Here is a tiny trained network, its code and every weight. The questions are about switching its units off for an input and a class, where a switched-off unit gives its printed mean instead of its output.

import numpy as np


def w(rows, s, z=0):
    codes = np.array(rows[::2]) - 128.0
    scale = np.full(codes.shape[1], s)
    scale[-1] = z or s
    return codes * scale


def norm(h):
    return h / np.sqrt((h * h).mean(-1, keepdims=True) + 1e-5)


def f(y):
    return np.maximum(y, 0)


def log_softmax(a):
    a = a - a.max(-1, keepdims=True)
    return a - np.log(np.exp(a).sum(-1, keepdims=True))


def net(x, mask):
    res = np.array(x, float).reshape(1, 8) / 4 @ E
    u = 0
    for l in range(2):
        y = f(norm(res) @ A[l][:, :-1].T + A[l][:, -1])
        res = res + np.where(mask[u : u + 10], y, B[l][:, -1]) @ B[l][:, :-1]
        u += 10
    return log_softmax(norm(res)[-1] @ U[:, :-1].T + U[:, -1])


A, B = {}, {}
E = w([
[163,173,125,110,70,40,140],'x0',
[143,58,159,148,90,91,159],'x1',
[149,163,59,145,106,123,146],'x2',
[103,118,65,102,153,103,146],'x3',
[157,161,156,55,2,144,179],'x4',
[141,113,62,95,138,157,133],'x5',
[119,177,141,132,131,171,82],'x6',
[81,157,130,98,125,151,92],'x7',
],0.0099)
A[0] = w([
[91,151,183,91,17,123,151,99],'L0N0',
[146,159,212,122,37,104,135,181],'L0N1',
[173,199,53,92,62,135,113,118],'L0N2',
[118,53,102,168,215,59,163,87],'L0N3',
[138,169,182,79,36,158,142,108],'L0N4',
[135,46,103,109,228,54,119,98],'L0N5',
[113,102,147,147,160,205,55,62],'L0N6',
[62,110,161,152,169,246,77,64],'L0N7',
[157,136,147,82,67,98,162,3],'L0N8',
[163,152,249,246,127,101,119,68],'L0N9',
],0.011,0.0029)
B[0] = w([
[166,96,176,79,101,120,216,233],'L0N0',
[151,125,152,172,2,129,92,254],'L0N1',
[182,201,82,160,135,128,210,219],'L0N2',
[14,99,89,158,118,74,168,248],'L0N3',
[24,104,150,74,118,56,127,234],'L0N4',
[94,24,62,172,93,173,198,242],'L0N5',
[121,202,182,134,200,168,146,201],'L0N6',
[146,181,183,126,184,223,104,231],'L0N7',
[69,178,178,91,150,142,96,194],'L0N8',
[200,125,116,250,143,130,115,237],'L0N9',
],0.014,0.0078)
A[1] = w([
[120,52,96,124,191,80,91,2],'L1N0',
[149,99,103,134,81,99,123,86],'L1N1',
[127,125,129,110,173,158,91,44],'L1N2',
[131,136,137,125,167,157,92,60],'L1N3',
[172,123,104,152,179,113,144,156],'L1N4',
[180,91,173,144,94,74,62,65],'L1N5',
[129,119,136,96,177,176,94,69],'L1N6',
[130,128,142,5,42,120,115,52],'L1N7',
[171,159,39,93,142,112,97,20],'L1N8',
[121,107,156,123,186,180,101,91],'L1N9',
],0.021,0.0023)
B[1] = w([
[113,37,100,132,118,62,142,175],'L1N0',
[121,137,175,115,184,153,101,195],'L1N1',
[89,160,166,133,173,141,75,160],'L1N2',
[145,105,156,80,153,187,128,166],'L1N3',
[102,115,106,53,97,128,108,178],'L1N4',
[184,139,121,192,57,216,119,190],'L1N5',
[159,139,137,113,193,149,92,172],'L1N6',
[109,121,180,65,208,2,198,254],'L1N7',
[157,205,60,118,75,155,92,152],'L1N8',
[137,130,138,67,170,109,33,198],'L1N9',
],0.023,0.011)
U = w([
[133,235,9,93,81,129,128,4],'0',
[182,134,196,245,39,185,95,93],'1',
[134,175,236,77,108,21,211,186],'2',
[100,138,164,92,247,197,16,192],'3',
[33,16,38,186,149,111,128,145],'4',
],0.013,0.0027)

Each question gives the input, the list of numbers given to net, and the class t.
The units are the neurons (one row each of A and B). Each row of codes is followed by its name. A weight is (code - 128) times the scale printed after its matrix; where a second scale follows, it is the last column's (A, B and U).
mask holds one flag per neuron, layer by layer. A switched-off neuron (its flag False) gives its mean, the last column of its row in B, instead of its output. The means were averaged over made-up inputs and are rounded, as every weight is.
A unit's drop is (log p(t) with every unit on - log p(t) with that unit switched off) / (log p(t) with every unit on - log p(t) with every unit switched off).
The circuit of an input: a set's keep is (log p(t) with only the set's units on - log p(t) with every unit switched off) / (log p(t) with every unit on - log p(t) with every unit switched off). Starting from the 12 units with the biggest drops (on a tie, the unit counted first), units are removed one at a time, each time the one whose removal leaves the highest keep (on an exact tie, the one counted first), for as long as the keep stays at least 0.8.
circuit, biggest first: the units of the circuit, biggest drop first
unit that matters most: the unit with the biggest drop
k most important neurons: the k neurons with the biggest drops, biggest first
top k neurons in layer l: the k neurons of layer l with the biggest drops, biggest first
drop of u: that unit's drop, to one decimal
input [5,6,8,5,-1,-7,4,0], class 1: unit that matters most : L1N7
input [-4,3,-6,-3,6,-6,-6,-4], class 1: circuit, biggest first : (L1N5 L0N1)
input [6,-4,8,-7,-7,8,-3,-5], class 0: 2 most important neurons : (L1N8 L0N2)
input [-7,8,-5,6,4,-2,3,2], class 3: circuit, biggest first : (L0N7 L1N9)
input [1,-5,-6,7,5,8,8,-7], class 0: 4 most important neurons : (L0N2 L1N8 L0N1 L0N0)
input [8,-5,7,-5,-8,0,6,8], class 0: 2 most important neurons : (L1N8 L0N2)
input [5,-6,0,-8,-5,-4,-4,7], class 1: circuit, biggest first : (L0N9 L1N7)
input [-5,7,-8,-7,-8,4,-3,-4], class 4: top 2 neurons in layer 0 : (L0N3 L0N5)
input [5,8,8,8,-1,7,-1,-1], class 0: top 2 neurons in layer 0 : (L0N2 L0N4)
input [0,5,-4,-3,-6,8,0,0], class 4: 2 most important neurons : (L0N3 L0N5)
input [1,-3,-4,4,2,7,-3,-3], class 0: 3 most important neurons : (L0N2 L0N4 L1N7)
input [-6,-4,1,-3,8,1,7,7], class 2: 3 most important neurons : (L0N4 L0N0 L1N7)
input [4,-7,7,-1,-6,1,1,-8], class 0: top 2 neurons in layer 0 : (L0N4 L0N2)
input [-4,-2,-1,5,-6,-4,-5,2], class 4: circuit, biggest first : (L0N5)
input [2,-3,0,-6,-2,-5,7,-1], class 1: 2 most important neurons : (L0N9 L0N1)
input [-3,5,6,7,1,6,2,6], class 0: drop of L0N6 : 0.0
input [7,-1,5,-8,-8,6,6,1], class 0: drop of L0N7 : 0.2
input [2,-4,-2,-2,-2,-1,-1,-1], class 3: drop of L0N1 : 2.4
